Below is a small trained network, with its code and all its weights. Each question gives an input and a class and asks what happens when units are switched off, that is, made to give their printed mean instead of their output.

import numpy as np


def w(rows, s, z=0):
    codes = np.array(rows[::2]) - 128.0
    scale = np.full(codes.shape[1], s)
    scale[-1] = z or s
    return codes * scale


def f(y):
    return y / 2 * (1 + np.tanh(0.7978845608 * (y + 0.044715 * y**3)))


def log_softmax(a):
    a = a - a.max(-1, keepdims=True)
    return a - np.log(np.exp(a).sum(-1, keepdims=True))


def net(x, mask):
    res = np.array(x, float).reshape(1, 7) / 4 @ E
    y = f(res @ A[0][:, :-1].T + A[0][:, -1])
    res = res + np.where(mask, y, B[0][:, -1]) @ B[0][:, :-1]
    return log_softmax(res[-1] @ U[:, :-1].T + U[:, -1])


A, B = {}, {}
E = w([
[131,127,126,125,129,126,128,126,127,129,125,128],'x0',
[197,165,143,110,56,118,57,178,102,105,49,164],'x1',
[95,199,138,103,133,232,150,174,79,203,89,39],'x2',
[110,156,157,73,177,151,207,152,192,68,53,177],'x3',
[182,176,214,66,133,152,133,25,103,162,171,170],'x4',
[137,110,185,254,148,153,155,109,77,114,78,149],'x5',
[136,126,125,130,133,133,128,130,130,128,131,129],'x6',
],0.0073)
A[0] = w([
[110,173,123,119,128,180,151,152,89,189,97,61,47],'n0',
[163,85,109,155,124,59,126,81,163,83,162,183,91],'n1',
[146,95,128,139,125,90,104,106,158,95,146,168,45],'n2',
[163,129,192,234,119,143,128,121,79,98,55,158,66],'n3',
[85,90,116,136,194,130,171,76,166,130,198,95,56],'n4',
[177,162,136,124,91,128,76,156,110,113,75,153,1],'n5',
[151,86,119,135,111,86,129,111,139,96,155,183,59],'n6',
[196,146,150,113,44,119,61,166,106,91,59,169,41],'n7',
[90,101,77,167,130,126,122,204,128,114,103,89,87],'n8',
[136,115,106,156,110,113,82,112,93,162,163,107,40],'n9',
[140,114,107,151,88,111,73,98,75,177,188,95,98],'n10',
[135,97,93,169,76,108,61,137,83,162,186,82,96],'n11',
[90,89,76,193,127,104,129,189,138,109,94,102,97],'n12',
[135,158,82,23,74,111,87,163,165,121,148,109,58],'n13',
[117,143,71,22,113,115,94,145,178,154,168,116,38],'n14',
[138,87,99,153,87,122,70,103,78,173,190,97,92],'n15',
[129,139,124,125,130,114,129,133,134,143,127,131,80],'n16',
[76,104,104,140,185,124,175,80,159,142,194,115,65],'n17',
[147,88,113,136,134,76,103,89,148,86,135,172,63],'n18',
[149,72,105,151,123,66,120,95,161,78,159,190,95],'n19',
[109,90,77,155,140,124,112,186,151,113,113,111,17],'n20',
[87,105,68,158,129,83,117,197,153,104,114,94,66],'n21',
[119,147,155,91,179,133,186,149,168,81,85,159,59],'n22',
[120,125,142,111,165,134,143,156,140,117,113,161,27],'n23',
[106,134,148,68,155,147,189,155,193,81,76,162,86],'n24',
[128,129,77,37,105,126,105,136,169,146,155,111,47],'n25',
[109,147,136,136,122,119,126,127,130,127,129,134,109],'n26',
[209,174,136,98,53,105,46,172,122,94,74,166,71],'n27',
[171,156,196,87,131,139,137,56,105,159,164,150,31],'n28',
[142,117,111,146,119,121,100,124,100,156,159,123,23],'n29',
[196,173,207,102,130,145,116,53,112,175,158,166,64],'n30',
[144,98,119,151,125,62,119,97,155,88,140,180,73],'n31',
[136,98,112,155,97,116,70,114,81,148,177,90,51],'n32',
[125,134,84,50,118,78,104,129,166,116,159,143,63],'n33',
[76,104,126,149,199,136,202,80,145,146,199,109,67],'n34',
[77,95,121,129,196,127,165,90,156,128,192,99,45],'n35',
[139,104,118,138,127,84,116,111,141,99,148,174,21],'n36',
[111,133,145,89,166,138,188,142,161,80,77,165,51],'n37',
[105,111,75,160,131,98,129,185,153,117,113,104,16],'n38',
[111,183,126,122,134,205,141,155,72,201,102,73,81],'n39',
[99,98,74,171,124,109,130,203,143,127,103,100,91],'n40',
[160,160,204,71,154,120,137,23,98,163,178,153,73],'n41',
[101,190,117,88,124,198,156,163,86,195,107,65,85],'n42',
[119,138,137,82,177,150,186,145,167,69,74,161,77],'n43',
[128,98,177,253,158,151,161,103,78,114,75,157,2],'n44',
],0.0076,0.0042)
B[0] = w([
[102,140,188,126,121,122,83,173,139,94,123,87,216],'n0',
[100,147,195,119,127,147,66,183,143,92,106,65,209],'n1',
[111,139,156,137,119,134,101,153,134,113,117,98,155],'n2',
[145,69,120,140,190,110,198,114,95,151,233,101,213],'n3',
[82,108,103,117,86,105,168,171,86,174,106,123,215],'n4',
[79,106,113,108,96,118,161,145,98,175,122,125,163],'n5',
[111,143,165,126,129,135,93,163,136,107,110,90,164],'n6',
[58,100,90,106,76,102,167,169,72,186,99,126,219],'n7',
[131,125,104,80,93,166,109,84,140,89,119,159,214],'n8',
[146,148,125,150,155,104,137,123,150,137,106,153,156],'n9',
[166,183,113,176,164,83,143,114,185,147,92,178,208],'n10',
[175,185,121,170,164,89,132,105,175,153,80,172,217],'n11',
[146,116,98,74,97,187,127,71,135,79,137,157,221],'n12',
[147,75,133,161,190,121,199,113,83,135,216,99,211],'n13',
[171,65,151,156,202,133,181,96,95,114,219,106,207],'n14',
[171,182,120,179,169,87,144,118,176,157,86,185,208],'n15',
[129,125,131,132,129,131,138,129,126,131,130,131,115],'n16',
[93,112,104,115,88,106,166,170,83,172,106,118,211],'n17',
[109,141,172,125,125,137,85,160,138,114,113,86,173],'n18',
[104,138,185,122,126,142,74,169,139,101,110,74,209],'n19',
[136,124,107,84,107,169,122,90,135,101,130,141,164],'n20',
[143,119,100,77,98,194,127,72,131,78,135,163,204],'n21',
[156,167,112,169,144,95,117,113,167,153,105,162,190],'n22',
[136,145,124,148,132,116,130,120,137,139,133,145,124],'n23',
[174,185,120,191,163,77,116,105,176,163,99,173,216],'n24',
[148,91,144,147,178,130,152,106,100,127,186,116,186],'n25',
[131,124,120,126,132,126,124,133,130,130,131,124,122],'n26',
[56,105,78,112,74,100,180,174,69,197,87,129,238],'n27',
[135,121,89,83,89,182,123,79,149,76,125,156,206],'n28',
[142,149,127,140,142,117,144,123,142,144,122,147,129],'n29',
[141,116,73,75,90,188,124,73,144,78,125,164,237],'n30',
[105,146,179,127,122,137,72,175,143,111,126,75,182],'n31',
[154,169,127,166,161,102,140,120,168,154,101,164,177],'n32',
[153,102,162,148,177,133,136,134,100,116,187,98,184],'n33',
[73,107,94,108,66,99,155,182,74,190,78,135,232],'n34',
[99,108,104,125,90,115,151,160,87,177,111,126,201],'n35',
[119,141,162,125,125,135,107,149,132,120,118,96,144],'n36',
[163,177,112,172,160,92,116,110,167,158,94,168,185],'n37',
[135,120,110,97,109,164,128,95,134,105,131,145,166],'n38',
[99,129,198,126,118,123,62,186,151,86,116,68,248],'n39',
[136,125,97,83,85,183,113,74,139,92,127,152,210],'n40',
[133,117,77,71,77,201,108,69,153,63,105,163,251],'n41',
[110,127,203,131,127,123,50,181,149,82,121,71,255],'n42',
[179,180,117,183,148,87,126,113,167,157,94,166,204],'n43',
[189,56,145,132,223,133,192,96,83,118,254,92,206],'n44',
],0.0087,0.006)
U = w([
[94,140,242,120,115,130,53,192,155,73,99,74,179],'0',
[135,117,59,59,79,193,118,53,150,50,115,173,125],'1',
[170,196,111,197,166,64,132,115,195,175,77,188,90],'2',
[54,92,76,106,66,90,174,188,44,216,86,131,5],'3',
[159,58,159,146,212,121,185,110,79,115,254,102,220],'4',
],0.0091,0.0015)

Each question gives the input, the list of numbers given to net, and the class t.
The units are the neurons (one row each of A and B). Each row of codes is followed by its name. A weight is (code - 128) times the scale printed after its matrix; where a second scale follows, it is the last column's (A, B and U).
mask holds one flag per neuron, in row order. A switched-off neuron (its flag False) gives its mean, the last column of its row in B, instead of its output. The means were averaged over made-up inputs and are rounded, as every weight is.
A unit's drop is (log p(t) with every unit on - log p(t) with that unit switched off) / (log p(t) with every unit on - log p(t) with every unit switched off).
The circuit of an input: a set's keep is (log p(t) with only the set's units on - log p(t) with every unit switched off) / (log p(t) with every unit on - log p(t) with every unit switched off). Starting from the 12 units with the biggest drops (on a tie, the unit counted first), units are removed one at a time, each time the one whose removal leaves the highest keep (on an exact tie, the one counted first), for as long as the keep stays at least 0.8.
units of the circuit, in order: the units of the circuit, biggest drop first
unit that matters most: the unit with the biggest drop
k most important neurons: the k neurons with the biggest drops, biggest first
drop of u: that unit's drop, to one decimal
input [2,6,1,-3,5,-1,1], class 3: unit that matters most	n27
input [-7,-3,4,5,0,-6,-7], class 4: 2 most important neurons	n14, n13
input [5,-8,0,-6,2,8,0], class 3: 3 most important neurons	n34, n4, n17
input [5,4,5,0,-5,-3,-3], class 0: 3 most important neurons	n42, n39, n41
input [-1,1,-7,3,-7,-8,-2], class 4: 3 most important neurons	n13, n14, n33
input [-3,0,8,1,7,0,5], class 0: 3 most important neurons	n42, n39, n0
input [-6,-3,-6,4,-6,-2,-6], class 0: 3 most important neurons	n19, n1, n31
input [-5,5,4,1,1,4,8], class 3: units of the circuit, in order	n7, n27
input [0,5,0,1,-1,6,2], class 4: 2 most important neurons	n3, n44
input [-6,7,6,7,0,-5,8], class 2: 2 most important neurons	n24, n43
input [1,-6,2,-4,7,6,1], class 1: 2 most important neurons	n41, n30
input [-2,8,-5,-8,-5,3,1], class 2: 3 most important neurons	n11, n15, n10
input [1,-1,-5,-5,0,-3,2], class 0: 2 most important neurons	n1, n19
input [-6,4,-2,3,1,5,2], class 4: unit that matters most	n3
input [5,-1,7,0,-5,8,-2], class 4: 2 most important neurons	n44, n3
input [-8,-8,2,7,0,7,-6], class 3: 2 most important neurons	n34, n4
input [1,-1,6,8,-3,3,-6], class 2: 2 most important neurons	n24, n43
input [-7,-1,-5,-8,-3,-3,0], class 2: drop of n44	0.0
input [-2,-5,2,3,-1,-6,-5], class 4: drop of n7	0.2
input [5,-3,-6,-8,-3,5,-4], class 2: units of the circuit, in order	n11
input [3,-6,-2,1,-7,4,-8], class 1: drop of n12	0.1
input [7,1,2,-7,-8,-3,-4], class 1: drop of n21	0.1
